Below are the code and all the weights of a small trained network. Each question names an input and a target symbol and asks about switching units off, where a switched-off unit gives its printed mean instead of its output.

import numpy as np


def w(rows, s, z=0):
    codes = np.array(rows[::2]) - 128.0
    scale = np.full(codes.shape[1], s)
    scale[-1] = z or s
    return codes * scale


def f(y):
    return y / 2 * (1 + np.tanh(0.7978845608 * (y + 0.044715 * y**3)))


def softmax(a):
    e = np.exp(a - a.max(-1, keepdims=True))
    return e / e.sum(-1, keepdims=True)


def log_softmax(a):
    a = a - a.max(-1, keepdims=True)
    return a - np.log(np.exp(a).sum(-1, keepdims=True))


def net(x, mask):
    ids = ['Ληθμσψ'.index(c) for c in x.split()]
    T = len(ids)
    res = E[ids] + P[:T]
    r = res
    for j in range(3):
        rows = slice(2 * j, 2 * j + 2)
        q, k, v = (r @ M[0][rows].T for M in (Q, K, V))
        z = softmax(np.where(np.tri(T) > 0, q @ k.T / 2**0.5, -1e9)) @ v
        o = O[0][rows]
        res = res + np.where(mask[j], z, o[:, -1]) @ o[:, :-1]
    y = f(res @ A[0][:, :-1].T + A[0][:, -1])
    res = res + np.where(mask[3:15], y, B[0][:, -1]) @ B[0][:, :-1]
    return log_softmax(res[-1] @ U[:, :-1].T + U[:, -1])


Q, K, V, O, A, B = {}, {}, {}, {}, {}, {}
E = w([
[21,110,94,153,214],'Λ',
[144,71,177,121,158],'η',
[125,98,153,69,82],'θ',
[104,4,168,53,110],'μ',
[141,250,118,96,185],'σ',
[123,184,133,185,76],'ψ',
],0.019)
P = w([
[126,91,9,148,114],'0',
[119,127,112,134,113],'1',
[113,144,146,124,120],'2',
[151,150,122,109,120],'3',
[176,140,113,111,125],'4',
[224,136,101,98,114],'5',
],0.014)
Q[0] = w([
[32,154,213,119,99],'h1',
[44,108,19,120,63],'h1',
[143,168,141,160,204],'h2',
[141,61,200,60,198],'h2',
[167,170,167,144,68],'h3',
[1,108,74,145,121],'h3',
],0.024)
K[0] = w([
[215,111,43,131,104],'h1',
[2,98,106,141,196],'h1',
[159,164,129,122,182],'h2',
[149,133,135,44,158],'h2',
[168,127,119,203,116],'h3',
[74,40,125,105,178],'h3',
],0.028)
V[0] = w([
[152,33,153,109,108],'h1',
[163,93,143,129,252],'h1',
[155,182,91,92,145],'h2',
[108,140,102,52,76],'h2',
[84,138,97,116,181],'h3',
[130,137,150,176,172],'h3',
],0.021)
O[0] = w([
[170,172,98,33,51,91],'h1',
[143,249,1,195,112,72],'h1',
[130,166,221,87,132,173],'h2',
[6,177,159,183,106,254],'h2',
[214,178,132,142,122,156],'h3',
[196,75,85,170,188,78],'h3',
],0.0099,0.0052)
A[0] = w([
[113,101,153,88,146,203],'n1',
[150,80,200,112,217,120],'n2',
[97,159,145,35,150,129],'n3',
[153,122,125,225,135,74],'n4',
[101,92,142,203,43,44],'n5',
[93,152,113,104,253,118],'n6',
[209,147,195,171,78,122],'n7',
[114,92,228,196,129,111],'n8',
[199,113,146,45,87,104],'n9',
[152,137,211,104,130,173],'n10',
[150,103,79,63,132,3],'n11',
[147,183,177,163,142,30],'n12',
],0.011,0.0058)
B[0] = w([
[139,182,168,110,60,196],'n1',
[142,238,130,114,167,246],'n2',
[175,125,91,177,151,178],'n3',
[84,63,171,144,144,164],'n4',
[165,125,156,127,196,164],'n5',
[156,91,120,124,56,176],'n6',
[97,109,90,134,141,156],'n7',
[183,152,66,128,96,251],'n8',
[104,3,132,99,190,176],'n9',
[64,76,161,161,104,213],'n10',
[155,162,149,95,229,142],'n11',
[105,100,130,86,197,164],'n12',
],0.016,0.023)
U = w([
[173,128,87,188,65,81],'Λ',
[150,146,62,69,95,32],'η',
[109,126,147,86,33,135],'θ',
[33,177,15,92,20,254],'μ',
[2,201,109,112,139,135],'σ',
[153,175,129,109,65,139],'ψ',
],0.0057,0.0036)

Each question gives the input, a string of symbols that net reads in full, and the target symbol t.
The units are the heads (2 rows each of Q, K, V and O) and the neurons (one row each of A and B). Each row of codes is followed by its name. A weight is (code - 128) times the scale printed after its matrix; where a second scale follows, it is the last column's (O, A, B and U).
mask holds one flag per unit, heads first, then neurons. A switched-off unit (its flag False) gives its mean, the last column of its rows in O or B, instead of its output. The means were averaged over made-up inputs and are rounded, as every weight is.
A unit's drop is (log p(t) with every unit on - log p(t) with that unit switched off) / (log p(t) with every unit on - log p(t) with every unit switched off).
The circuit of an input: a set's keep is (log p(t) with only the set's units on - log p(t) with every unit switched off) / (log p(t) with every unit on - log p(t) with every unit switched off). Starting from the 12 units with the biggest drops (on a tie, the unit counted first), units are removed one at a time, each time the one whose removal leaves the highest keep (on an exact tie, the one counted first), for as long as the keep stays at least 0.8.
units of the circuit, in order: the units of the circuit, biggest drop first
k most important neurons: the k neurons with the biggest drops, biggest first
which heads matter: for each layer, one digit per head in row order, 1 if its drop is at least 0.15 and else 0, layers parted by /
input ψ μ μ, target ψ: 4 most important neurons -> [n8, n2, n5, n1]
input σ Λ ψ, target Λ: units of the circuit, in order -> [h1, n8]
input θ ψ σ, target ψ: 3 most important neurons -> [n2, n3, n8]
input μ η η σ, target σ: units of the circuit, in order -> [n12, h2]
input σ η σ θ θ θ, target Λ: which heads matter -> 100
input ψ η θ θ, target ψ: units of the circuit, in order -> [h1, n8, n2, n1]
input ψ ψ θ μ, target ψ: units of the circuit, in order -> [h1, n8, n2, n1]
input ψ θ θ, target ψ: units of the circuit, in order -> [n8, h1, n2, n1]
input Λ η θ, target σ: units of the circuit, in order -> [h1, n8]
input μ ψ η η η, target η: units of the circuit, in order -> [h2, h1, n10]
input η Λ θ η Λ, target Λ: units of the circuit, in order -> [h1, h3]
input Λ ψ η, target ψ: units of the circuit, in order -> [n2, h1, n8, n1]
input Λ η η θ σ θ, target μ: units of the circuit, in order -> [h2, h1]
input σ η η μ, target Λ: units of the circuit, in order -> [h1, n8]
input ψ σ σ η η, target σ: which heads matter -> 010
input θ ψ Λ, target Λ: units of the circuit, in order -> [h3, h1]
input σ η Λ η, target η: which heads matter -> 111
input ψ Λ σ, target ψ: units of the circuit, in order -> [n8, n2, h1, n1]
input ψ ψ ψ Λ θ η, target θ: units of the circuit, in order -> [h1, n10]
input σ μ σ η ψ ψ, target Λ: which heads matter -> 101
input θ θ η θ η, target θ: which heads matter -> 100
input μ η Λ σ ψ ψ, target σ: 2 most important neurons -> [n8, n6]
input μ μ η, target μ: most important neuron -> [n2]
input θ μ σ Λ η μ, target Λ: most important neuron -> [n2]
input Λ η Λ μ, target σ: 3 most important neurons -> [n8, n5, n6]
input ψ η θ ψ, target ψ: most important neuron -> [n8]
input μ θ ψ μ ψ, target θ: 2 most important neurons -> [n2, n8]
input σ σ θ η, target σ: which heads matter -> 011
input θ ψ μ, target θ: 2 most important neurons -> [n2, n1]
